Below are the code and all the weights of a small trained network. Each question names an input and a target symbol and asks about switching units off, where a switched-off unit gives its printed mean instead of its output.

import numpy as np


def w(rows, s, z=0):
    codes = np.array(rows[::2]) - 128.0
    scale = np.full(codes.shape[1], s)
    scale[-1] = z or s
    return codes * scale


def f(y):
    return np.maximum(y, 0)


def softmax(a):
    e = np.exp(a - a.max(-1, keepdims=True))
    return e / e.sum(-1, keepdims=True)


def log_softmax(a):
    a = a - a.max(-1, keepdims=True)
    return a - np.log(np.exp(a).sum(-1, keepdims=True))


def net(x, mask):
    ids = ['αβεζηθλξπτφω'.index(c) for c in x.split()]
    T = len(ids)
    res = E[ids] + P[:T]
    r = res
    for j in range(2):
        rows = slice(3 * j, 3 * j + 3)
        q, k, v = (r @ M[0][rows].T for M in (Q, K, V))
        z = softmax(np.where(np.tri(T) > 0, q @ k.T / 3**0.5, -1e9)) @ v
        o = O[0][rows]
        res = res + np.where(mask[j], z, o[:, -1]) @ o[:, :-1]
    y = f(res @ A[0][:, :-1].T + A[0][:, -1])
    res = res + np.where(mask[2:6], y, B[0][:, -1]) @ B[0][:, :-1]
    return log_softmax(res[-1] @ U[:, :-1].T + U[:, -1])


Q, K, V, O, A, B = {}, {}, {}, {}, {}, {}
E = w([
[163,85,200],'α',
[136,74,171],'β',
[158,117,141],'ε',
[98,253,155],'ζ',
[124,134,154],'η',
[88,175,70],'θ',
[156,112,208],'λ',
[127,166,146],'ξ',
[148,122,186],'π',
[144,172,150],'τ',
[177,26,136],'φ',
[131,132,170],'ω',
],0.016)
P = w([
[106,47,114],'0',
[115,49,126],'1',
[132,2,160],'2',
[103,6,163],'3',
[72,140,139],'4',
[69,123,125],'5',
[103,117,108],'6',
],0.0051)
Q[0] = w([
[84,208,102],'head 0',
[219,22,149],'head 0',
[88,120,123],'head 0',
[155,68,234],'head 1',
[10,254,160],'head 1',
[62,136,142],'head 1',
],0.0069)
K[0] = w([
[122,78,84],'head 0',
[50,184,152],'head 0',
[202,144,2],'head 0',
[239,48,248],'head 1',
[103,222,189],'head 1',
[201,115,155],'head 1',
],0.0078)
V[0] = w([
[115,189,89],'head 0',
[118,143,91],'head 0',
[254,7,116],'head 0',
[211,39,87],'head 1',
[201,54,99],'head 1',
[217,94,145],'head 1',
],0.007)
O[0] = w([
[20,142,202,2],'head 0',
[106,171,120,27],'head 0',
[255,72,17,136],'head 0',
[83,225,26,35],'head 1',
[108,41,4,65],'head 1',
[60,7,112,179],'head 1',
],0.0052,0.0016)
A[0] = w([
[225,1,120,106],'neuron 0',
[220,243,199,209],'neuron 1',
[115,85,117,3],'neuron 2',
[212,32,216,213],'neuron 3',
],0.0062,0.0041)
B[0] = w([
[176,187,87,201],'neuron 0',
[81,62,67,254],'neuron 1',
[140,132,195,130],'neuron 2',
[95,254,115,249],'neuron 3',
],0.0086,0.0071)
U = w([
[145,162,76,193],'α',
[166,107,119,111],'β',
[88,55,71,105],'ε',
[96,150,100,119],'ζ',
[140,127,106,62],'η',
[153,230,50,255],'θ',
[90,119,103,5],'λ',
[85,169,68,10],'ξ',
[198,217,146,124],'π',
[2,183,218,194],'τ',
[137,127,119,65],'φ',
[215,112,163,109],'ω',
],0.0055,0.0028)

Each question gives the input, a string of symbols that net reads in full, and the target symbol t.
The units are the heads (3 rows each of Q, K, V and O) and the neurons (one row each of A and B). Each row of codes is followed by its name. A weight is (code - 128) times the scale printed after its matrix; where a second scale follows, it is the last column's (O, A, B and U).
mask holds one flag per unit, heads first, then neurons. A switched-off unit (its flag False) gives its mean, the last column of its rows in O or B, instead of its output. The means were averaged over made-up inputs and are rounded, as every weight is.
A unit's drop is (log p(t) with every unit on - log p(t) with that unit switched off) / (log p(t) with every unit on - log p(t) with every unit switched off).
The circuit of an input: a set's keep is (log p(t) with only the set's units on - log p(t) with every unit switched off) / (log p(t) with every unit on - log p(t) with every unit switched off). Starting from all 6 units, units are removed one at a time, each time the one whose removal leaves the highest keep (on an exact tie, the one counted first), for as long as the keep stays at least 0.8.
circuit, biggest first: the units of the circuit, biggest drop first
k most important neurons: the k neurons with the biggest drops, biggest first
heads that matter: for each layer, one digit per head in row order, 1 if its drop is at least 0.15 and else 0, layers parted by /
drop of u: that unit's drop, to one decimal
input ζ ζ β ω, target τ: 2 most important neurons -> (neuron 0; neuron 1)
input ζ ζ ζ π α, target τ: circuit, biggest first -> (head 0)
input φ α β β, target θ: circuit, biggest first -> (head 0; neuron 0; neuron 3)
input ζ η ζ π α, target τ: 2 most important neurons -> (neuron 0; neuron 3)
input τ ζ ζ ξ τ, target τ: heads that matter -> 11
input τ ζ ζ π, target τ: heads that matter -> 10
input ζ β β, target τ: heads that matter -> 10
input α α λ, target θ: heads that matter -> 10
input ζ θ η, target τ: heads that matter -> 10
input ζ ω λ, target τ: drop of head 1 -> -0.1
input α α α, target θ: drop of head 0 -> 0.4
input ε ζ ζ ζ ζ η, target τ: drop of head 1 -> 0.2
input ζ β ω ζ ζ α β, target τ: drop of neuron 3 -> 0.0
